data =
[[137 133 150 137 104 112]
 [127 146 137 127 106 118]
 [138 131 150 138 106 113]
 [119 123 106 119 151 144]
 [139 126 149 139 110 114]
 [121 119 108 121 153 144]
 [139 127 150 139 110 114]
 [125 147 132 125 110 121]
 [117 132 107 117 144 141]
 [138 130 150 138 107 112]]
Indices start at 1.
(1, 1) => 137
(1, 5) => 104
(1, 4) => 137
(7, 4) => 139
(6, 5) => 153
(10, 6) => 112
(2, 1) => 127
(10, 1) => 138
(7, 6) => 114
(4, 3) => 106
(8, 2) => 147
(6, 2) => 119
(8, 6) => 121
(7, 1) => 139
(4, 6) => 144
(2, 6) => 118
(6, 1) => 121
(6, 6) => 144
(9, 1) => 117
(6, 4) => 121

B =
[[133 130 136 132 138 131 124 117 135 121 130 126 130 128 118 138]
 [123 128 130 146 133 142 133 122 120 124 112 127 130 125 130 137]
 [128 133 131 126 127 130 125 132 127 129 132 137 133 134 130 127]
 [126 133 126 122 124 122 134 133 129 123 128 127 130 121 121 130]
 [130 122 137 133 135 128 133 134 126 113 132 135 132 134 129 114]
 [131 124 123 141 125 125 138 126 125 117 124 120 124 122 128 127]
 [140 137 140 141 144 133 126 111 138 108 128 130 135 133 106 148]
 [133 121 126 109 130 114 118 131 128 146 130 125 113 129 123 128]
 [124 120 120 124 119 125 135 136 121 133 124 122 120 122 137 119]
 [132 124 128 115 128 120 124 130 130 135 133 128 123 128 126 126]]
Indices start at 1.
(1, 1): 133
(3, 4): 126
(8, 1): 133
(2, 15): 130
(8, 16): 128
(1, 13): 130
(3, 3): 131
(9, 9): 121
(4, 3): 126
(10, 3): 128
(1, 12): 126
(10, 8): 130
(7, 6): 133
(9, 2): 120
(4, 9): 129
(3, 12): 137
(1, 3): 136
(7, 5): 144
(4, 1): 126
(3, 14): 134
(9, 13): 120
(6, 16): 127
(9, 4): 124
(5, 5): 135
(6, 9): 125
(5, 1): 130
(10, 9): 130
(8, 5): 130
(2, 2): 128
(9, 16): 119
(9, 11): 124
(9, 7): 135
(4, 15): 121
(10, 4): 115
(3, 10): 129
(4, 11): 128
(1, 10): 121

x =
[[103 153 151 151 106 153 104 153 105]
 [104 154 107 152 102 152 102 151 153]
 [153 104 149 104 153 102 152 105 105]
 [103 154 107 153 102 153 105 153 150]
 [152 104 150 103 152 102 152 102 106]
 [105 154 108 153 103 153 102 153 151]
 [103 151 103 155 104 151 102 152 153]
 [106 153 107 152 105 153 103 151 151]
 [154 105 148 104 151 101 151 104 106]
 [152 104 150 103 152 104 152 104 104]
 [103 152 108 153 104 151 103 151 150]
 [106 152 104 151 105 150 104 151 154]
 [154 102 149 104 152 103 152 104 105]
 [153 103 151 103 153 104 154 102 107]
 [105 153 106 153 103 153 104 152 149]]
Rows and columns are counted from 1.
row 1 col 1	103
row 7 col 5	104
row 12 col 7	104
row 13 col 5	152
row 10 col 2	104
row 12 col 6	150
row 4 col 1	103
row 3 col 3	149
row 9 col 9	106
row 11 col 2	152
row 12 col 1	106
row 7 col 8	152
row 2 col 8	151
row 6 col 1	105
row 13 col 9	105
row 6 col 6	153
row 8 col 7	103
row 3 col 1	153
row 9 col 3	148
row 4 col 7	105
row 13 col 2	102
row 13 col 4	104
row 12 col 4	151
row 15 col 2	153
row 6 col 2	154
row 1 col 5	106
row 9 col 6	101
row 10 col 8	104
row 10 col 3	150
row 14 col 4	103
row 8 col 8	151
row 14 col 2	103
row 14 col 3	151
row 8 col 3	107
row 14 col 9	107

m =
[[107 148 106 148 106 106 106 149 148 106 110 152 149 105 107 151]
 [149 108 148 106 150 149 148 106 106 147 146 107 108 149 150 106]
 [105 149 107 149 109 107 111 149 148 109 111 146 146 108 107 146]
 [147 107 148 109 147 149 147 110 109 149 147 107 109 149 147 107]
 [108 150 107 149 109 107 112 147 148 108 109 146 150 106 106 151]
 [150 107 148 104 151 148 151 104 106 150 150 104 106 150 150 108]
 [147 108 148 107 148 150 147 109 108 151 147 108 106 148 150 107]
 [146 111 147 108 147 148 146 109 109 149 144 106 109 147 148 107]]
Indices start at 1.
row 1 col 1 -> 107
row 7 col 16 -> 107
row 3 col 12 -> 146
row 3 col 11 -> 111
row 8 col 3 -> 147
row 8 col 7 -> 146
row 3 col 3 -> 107
row 8 col 16 -> 107
row 8 col 9 -> 109
row 5 col 9 -> 148
row 5 col 3 -> 107
row 5 col 5 -> 109
row 1 col 9 -> 148
row 7 col 3 -> 148
row 6 col 13 -> 106
row 8 col 12 -> 106
row 2 col 13 -> 108
row 7 col 15 -> 150
row 7 col 14 -> 148
row 8 col 11 -> 144
row 1 col 6 -> 106
row 6 col 1 -> 150
row 7 col 13 -> 106
row 2 col 6 -> 149
row 3 col 7 -> 111
row 8 col 1 -> 146
row 3 col 6 -> 107
row 8 col 14 -> 147
row 6 col 8 -> 104
row 2 col 3 -> 148
row 6 col 6 -> 148
row 4 col 2 -> 107
row 6 col 2 -> 107
row 1 col 7 -> 106

arr =
[[137 136 119 120 136 132 119 122]
 [132 134 122 124 134 133 121 123]
 [101 104 151 155 103 102 154 154]]
Rows and columns are counted from 1.
(1, 1) => 137
(1, 3) => 119
(1, 8) => 122
(2, 6) => 133
(3, 2) => 104
(2, 7) => 121
(2, 8) => 123
(2, 2) => 134
(1, 4) => 120
